Here is a tiny trained network, its code and every weight. The questions are about switching its units off for an input and a class, where a switched-off unit gives its printed mean instead of its output.

import numpy as np


def w(rows, s, z=0):
    codes = np.array(rows[::2]) - 128.0
    scale = np.full(codes.shape[1], s)
    scale[-1] = z or s
    return codes * scale


def f(y):
    return y / 2 * (1 + np.tanh(0.7978845608 * (y + 0.044715 * y**3)))


def log_softmax(a):
    a = a - a.max(-1, keepdims=True)
    return a - np.log(np.exp(a).sum(-1, keepdims=True))


def net(x, mask):
    res = np.array(x, float).reshape(1, 8) / 4 @ E
    y = f(res @ A[0][:, :-1].T + A[0][:, -1])
    res = res + np.where(mask, y, B[0][:, -1]) @ B[0][:, :-1]
    return log_softmax(res[-1] @ U[:, :-1].T + U[:, -1])


A, B = {}, {}
E = w([
[2,200,93],'x0',
[27,16,192],'x1',
[223,89,182],'x2',
[82,80,82],'x3',
[111,146,254],'x4',
[200,106,109],'x5',
[130,154,247],'x6',
[100,134,230],'x7',
],0.0075)
A[0] = w([
[156,137,124,81],'N0',
[99,172,108,215],'N1',
[194,139,139,175],'N2',
[80,144,152,128],'N3',
[195,123,96,165],'N4',
[119,177,92,143],'N5',
[145,68,90,140],'N6',
[125,136,183,253],'N7',
[195,123,157,154],'N8',
[192,96,116,171],'N9',
[48,101,159,112],'N10',
[145,159,79,154],'N11',
[96,157,94,90],'N12',
[171,55,130,161],'N13',
[6,161,135,123],'N14',
[148,146,144,221],'N15',
],0.016,0.0061)
B[0] = w([
[111,112,127,136],'N0',
[170,186,65,189],'N1',
[72,160,164,194],'N2',
[84,128,86,177],'N3',
[167,135,182,198],'N4',
[202,127,87,173],'N5',
[183,39,159,181],'N6',
[92,248,109,218],'N7',
[51,176,156,197],'N8',
[150,104,207,196],'N9',
[38,115,75,214],'N10',
[217,139,112,183],'N11',
[180,93,87,164],'N12',
[116,84,255,194],'N13',
[100,111,55,251],'N14',
[136,212,135,171],'N15',
],0.0069,0.013)
U = w([
[146,176,190,142],'0',
[27,51,63,125],'1',
[130,185,124,188],'2',
[229,83,13,2],'3',
[206,147,171,142],'4',
[192,2,204,74],'5',
[119,174,192,164],'6',
],0.0096,0.0038)

Each question gives the input, the list of numbers given to net, and the class t.
The units are the neurons (one row each of A and B). Each row of codes is followed by its name. A weight is (code - 128) times the scale printed after its matrix; where a second scale follows, it is the last column's (A, B and U).
mask holds one flag per neuron, in row order. A switched-off neuron (its flag False) gives its mean, the last column of its row in B, instead of its output. The means were averaged over made-up inputs and are rounded, as every weight is.
A unit's drop is (log p(t) with every unit on - log p(t) with that unit switched off) / (log p(t) with every unit on - log p(t) with every unit switched off).
The circuit of an input: a set's keep is (log p(t) with only the set's units on - log p(t) with every unit switched off) / (log p(t) with every unit on - log p(t) with every unit switched off). Starting from the 12 units with the biggest drops (on a tie, the unit counted first), units are removed one at a time, each time the one whose removal leaves the highest keep (on an exact tie, the one counted first), for as long as the keep stays at least 0.8.
circuit, biggest first: the units of the circuit, biggest drop first
unit that matters most: the unit with the biggest drop
k most important neurons: the k neurons with the biggest drops, biggest first
drop of u: that unit's drop, to one decimal
input [-4,8,5,6,1,-1,8,4], class 6: circuit, biggest first	N7
input [5,4,-6,-7,3,6,7,0], class 1: circuit, biggest first	N14, N10
input [1,-8,-5,2,4,3,6,-7], class 4: 3 most important neurons	N14, N10, N3
input [7,-1,7,7,6,-3,5,5], class 1: circuit, biggest first	N10, N14
input [-5,-4,5,4,8,8,6,-1], class 6: circuit, biggest first	N8, N2
input [5,-7,-1,-6,-1,5,-3,0], class 3: circuit, biggest first	N5, N11
input [4,0,-6,-5,1,7,4,8], class 2: 2 most important neurons	N7, N13
input [-7,3,1,-6,-8,8,8,2], class 6: 2 most important neurons	N8, N2
input [8,-5,7,1,6,7,-3,-8], class 4: 3 most important neurons	N14, N4, N10
input [3,-4,-7,2,8,-6,8,1], class 1: 3 most important neurons	N14, N10, N3
input [-8,-3,8,-3,-6,6,8,4], class 6: drop of N8	0.4
input [5,7,3,-1,3,-4,0,8], class 1: drop of N9	0.0
input [-1,3,-2,-5,2,1,-2,-4], class 5: drop of N14	0.3
input [-6,-3,2,7,4,3,7,-2], class 6: drop of N2	0.1
input [1,1,-2,4,8,3,1,3], class 1: unit that matters most	N10
